Below is a small trained network, with its code and all its weights. Each question gives an input and a class and asks what happens when units are switched off, that is, made to give their printed mean instead of their output.

import numpy as np


def w(rows, s, z=0):
    codes = np.array(rows[::2]) - 128.0
    scale = np.full(codes.shape[1], s)
    scale[-1] = z or s
    return codes * scale


def f(y):
    return y / 2 * (1 + np.tanh(0.7978845608 * (y + 0.044715 * y**3)))


def log_softmax(a):
    a = a - a.max(-1, keepdims=True)
    return a - np.log(np.exp(a).sum(-1, keepdims=True))


def net(x, mask):
    res = np.array(x, float).reshape(1, 5) / 4 @ E
    y = f(res @ A[0][:, :-1].T + A[0][:, -1])
    res = res + np.where(mask, y, B[0][:, -1]) @ B[0][:, :-1]
    return log_softmax(res[-1] @ U[:, :-1].T + U[:, -1])


A, B = {}, {}
E = w([
[80,152,158,126,37,193,45,96,106,163,123,133],'x0',
[9,138,179,170,84,65,229,33,188,174,238,117],'x1',
[111,121,152,120,81,196,209,132,123,18,128,135],'x2',
[211,24,199,100,92,162,170,130,171,196,111,134],'x3',
[110,111,255,131,145,40,78,148,130,76,99,131],'x4',
],0.0061)
A[0] = w([
[61,150,170,136,44,172,82,102,122,169,137,129,53],'n1',
[114,135,110,130,154,46,96,113,134,253,137,125,4],'n2',
[94,126,155,127,82,158,203,117,128,51,135,130,43],'n3',
[60,136,155,137,100,89,196,98,149,180,157,121,18],'n4',
[40,200,84,142,134,79,123,117,120,98,149,130,16],'n5',
[160,48,203,125,92,137,188,121,151,217,136,129,5],'n6',
[138,112,109,136,192,58,228,127,139,116,140,130,63],'n7',
[98,125,225,134,124,57,114,125,141,107,133,128,59],'n8',
[112,147,39,135,108,175,197,111,142,202,153,126,1],'n9',
],0.02,0.0044)
B[0] = w([
[132,138,123,97,110,92,134,153,156,249,142,125,236],'n1',
[113,144,202,150,112,219,179,152,151,96,146,125,223],'n2',
[112,150,203,153,130,208,169,153,149,103,142,123,227],'n3',
[191,63,84,142,119,181,81,152,116,121,110,140,254],'n4',
[126,208,47,130,169,112,143,99,125,87,121,125,232],'n5',
[110,226,49,136,173,107,137,104,123,86,127,125,253],'n6',
[126,152,130,86,100,102,120,149,154,251,138,125,224],'n7',
[95,74,183,119,129,56,110,108,82,90,98,122,234],'n8',
[96,80,199,110,132,48,107,116,83,81,93,125,230],'n9',
],0.021,0.014)
U = w([
[104,199,48,141,186,120,144,86,118,81,127,110,104],'0',
[71,63,198,114,131,61,114,104,67,89,98,106,115],'1',
[95,129,204,171,115,241,203,150,164,101,170,110,118],'2',
[129,133,120,88,95,102,127,145,170,249,157,115,119],'3',
[255,83,83,121,153,209,32,188,74,102,51,133,166],'4',
[88,76,114,193,98,125,135,58,147,125,200,128,251],'5',
[150,54,111,157,105,129,125,41,171,114,230,152,98],'6',
],0.0071,0.013)

Each question gives the input, the list of numbers given to net, and the class t.
The units are the neurons (one row each of A and B). Each row of codes is followed by its name. A weight is (code - 128) times the scale printed after its matrix; where a second scale follows, it is the last column's (A, B and U).
mask holds one flag per neuron, in row order. A switched-off neuron (its flag False) gives its mean, the last column of its row in B, instead of its output. The means were averaged over made-up inputs and are rounded, as every weight is.
A unit's drop is (log p(t) with every unit on - log p(t) with that unit switched off) / (log p(t) with every unit on - log p(t) with every unit switched off).
The circuit of an input: a set's keep is (log p(t) with only the set's units on - log p(t) with every unit switched off) / (log p(t) with every unit on - log p(t) with every unit switched off). Starting from all 9 units, units are removed one at a time, each time the one whose removal leaves the highest keep (on an exact tie, the one counted first), for as long as the keep stays at least 0.8.
circuit, biggest first: the units of the circuit, biggest drop first
k most important neurons: the k neurons with the biggest drops, biggest first
drop when u is switched off: that unit's drop, to one decimal
input [8,6,4,-7,4], class 3: 2 most important neurons : (n1; n6)
input [5,6,-3,-4,-2], class 4: 3 most important neurons : (n4; n7; n6)
input [-4,2,-3,7,5], class 0: 2 most important neurons : (n6; n9)
input [-2,-8,-7,3,-8], class 1: 3 most important neurons : (n4; n9; n3)
input [-1,-1,-8,2,7], class 2: 2 most important neurons : (n2; n9)
input [-8,3,-4,-5,-7], class 3: 2 most important neurons : (n7; n8)
input [-5,-4,-8,3,-3], class 2: most important neuron : (n2)
input [-5,2,-6,-3,-1], class 2: 3 most important neurons : (n2; n1; n6)
input [-3,-3,6,6,-2], class 0: 2 most important neurons : (n2; n6)
input [7,-1,6,7,-8], class 1: 2 most important neurons : (n9; n5)
input [6,-2,5,8,2], class 0: 2 most important neurons : (n6; n7)
input [3,7,1,4,-5], class 4: 2 most important neurons : (n4; n8)
input [8,-2,-8,-3,-6], class 2: 2 most important neurons : (n2; n7)
input [-8,-7,-8,-5,-4], class 2: 3 most important neurons : (n2; n1; n4)
input [-7,5,3,-5,3], class 3: circuit, biggest first : (n7)
input [0,1,-3,-2,-4], class 1: drop when n6 is switched off : 0.9
input [-3,-7,-4,5,7], class 1: drop when n5 is switched off : 0.8
input [3,5,4,-3,-7], class 1: drop when n9 is switched off : 3.9
input [5,7,-8,-2,-3], class 2: drop when n6 is switched off : 0.0
input [-6,-5,8,0,5], class 2: circuit, biggest first : (n3)
